Here is a tiny trained network, its code and every weight. The questions are about switching its units off for an input and a class, where a switched-off unit gives its printed mean instead of its output.

import numpy as np


def w(rows, s, z=0):
    codes = np.array(rows[::2]) - 128.0
    scale = np.full(codes.shape[1], s)
    scale[-1] = z or s
    return codes * scale


def f(y):
    return np.maximum(y, 0)


def log_softmax(a):
    a = a - a.max(-1, keepdims=True)
    return a - np.log(np.exp(a).sum(-1, keepdims=True))


def net(x, mask):
    res = np.array(x, float).reshape(1, 6) / 4 @ E
    y = f(res @ A[0][:, :-1].T + A[0][:, -1])
    res = res + np.where(mask, y, B[0][:, -1]) @ B[0][:, :-1]
    return log_softmax(res[-1] @ U[:, :-1].T + U[:, -1])


A, B = {}, {}
E = w([
[124,126,120,124,125,140,144,153,109],'x0',
[13,154,110,218,243,99,130,132,120],'x1',
[110,116,131,106,166,174,107,111,161],'x2',
[113,121,33,82,103,91,231,140,204],'x3',
[124,132,145,114,149,131,121,124,143],'x4',
[132,57,101,171,92,78,95,245,196],'x5',
],0.012)
A[0] = w([
[125,124,52,138,108,84,142,144,226,91],'n1',
[29,146,63,181,172,67,89,102,111,160],'n2',
[148,109,154,201,91,152,49,228,189,139],'n3',
[104,133,88,110,106,105,255,77,221,183],'n4',
[38,159,116,161,123,114,137,84,121,154],'n5',
[252,104,157,79,66,189,140,127,146,253],'n6',
[66,71,124,120,78,89,133,212,218,82],'n7',
],0.0088,0.0071)
B[0] = w([
[104,172,134,127,144,116,106,65,44,188],'n1',
[109,83,107,180,240,160,173,194,140,210],'n2',
[132,11,92,96,119,93,95,166,204,200],'n3',
[177,249,162,96,102,209,209,161,113,223],'n4',
[43,181,125,134,190,88,143,94,95,178],'n5',
[189,157,144,94,11,115,98,98,121,250],'n6',
[65,73,227,155,121,113,37,73,33,197],'n7',
],0.011,0.018)
U = w([
[131,149,181,131,76,138,33,57,78,238],'0',
[48,131,162,185,184,130,92,112,43,161],'1',
[175,193,122,111,72,147,200,112,207,2],'2',
[90,187,57,106,175,133,212,173,147,84],'3',
[168,95,96,85,90,22,53,135,255,171],'4',
[91,76,67,197,169,77,93,217,211,35],'5',
],0.0091,0.0023)

Each question gives the input, the list of numbers given to net, and the class t.
The units are the neurons (one row each of A and B). Each row of codes is followed by its name. A weight is (code - 128) times the scale printed after its matrix; where a second scale follows, it is the last column's (A, B and U).
mask holds one flag per neuron, in row order. A switched-off neuron (its flag False) gives its mean, the last column of its row in B, instead of its output. The means were averaged over made-up inputs and are rounded, as every weight is.
A unit's drop is (log p(t) with every unit on - log p(t) with that unit switched off) / (log p(t) with every unit on - log p(t) with every unit switched off).
The circuit of an input: a set's keep is (log p(t) with only the set's units on - log p(t) with every unit switched off) / (log p(t) with every unit on - log p(t) with every unit switched off). Starting from all 7 units, units are removed one at a time, each time the one whose removal leaves the highest keep (on an exact tie, the one counted first), for as long as the keep stays at least 0.8.
circuit, biggest first: the units of the circuit, biggest drop first
most important unit: the unit with the biggest drop
top k neurons: the k neurons with the biggest drops, biggest first
drop of u: that unit's drop, to one decimal
input [-1,1,-6,-5,3,-5], class 1: most important unit => n6
input [6,6,-3,2,-5,0], class 3: top 3 neurons => (n7, n2, n1)
input [3,5,-2,0,6,2], class 5: circuit, biggest first => (n4, n2)
input [6,2,4,-4,-6,6], class 5: top 2 neurons => (n6, n3)
input [-1,1,5,1,0,8], class 1: top 2 neurons => (n7, n1)
input [4,3,-3,3,8,0], class 3: circuit, biggest first => (n7, n6)
input [4,-7,-6,1,-8,-1], class 2: top 2 neurons => (n7, n1)
input [-2,1,8,3,1,-1], class 3: circuit, biggest first => (n6, n7)
input [-6,-2,4,4,-6,2], class 0: top 2 neurons => (n7, n1)
input [-8,1,3,0,8,-3], class 1: top 3 neurons => (n6, n4, n3)
input [4,2,1,2,-3,6], class 1: top 3 neurons => (n7, n1, n6)
input [4,0,6,2,-1,7], class 0: top 3 neurons => (n7, n2, n1)
input [-7,8,6,-1,-3,1], class 5: top 3 neurons => (n2, n7, n4)
input [-6,0,3,-3,0,4], class 4: most important unit => n2
input [7,1,1,-8,4,-5], class 1: top 2 neurons => (n6, n4)
input [1,2,-4,-3,-4,4], class 5: drop of n6 => 0.1
input [8,-8,-4,-1,-3,3], class 4: drop of n3 => 0.3
input [6,5,-6,8,5,7], class 1: drop of n7 => 0.9
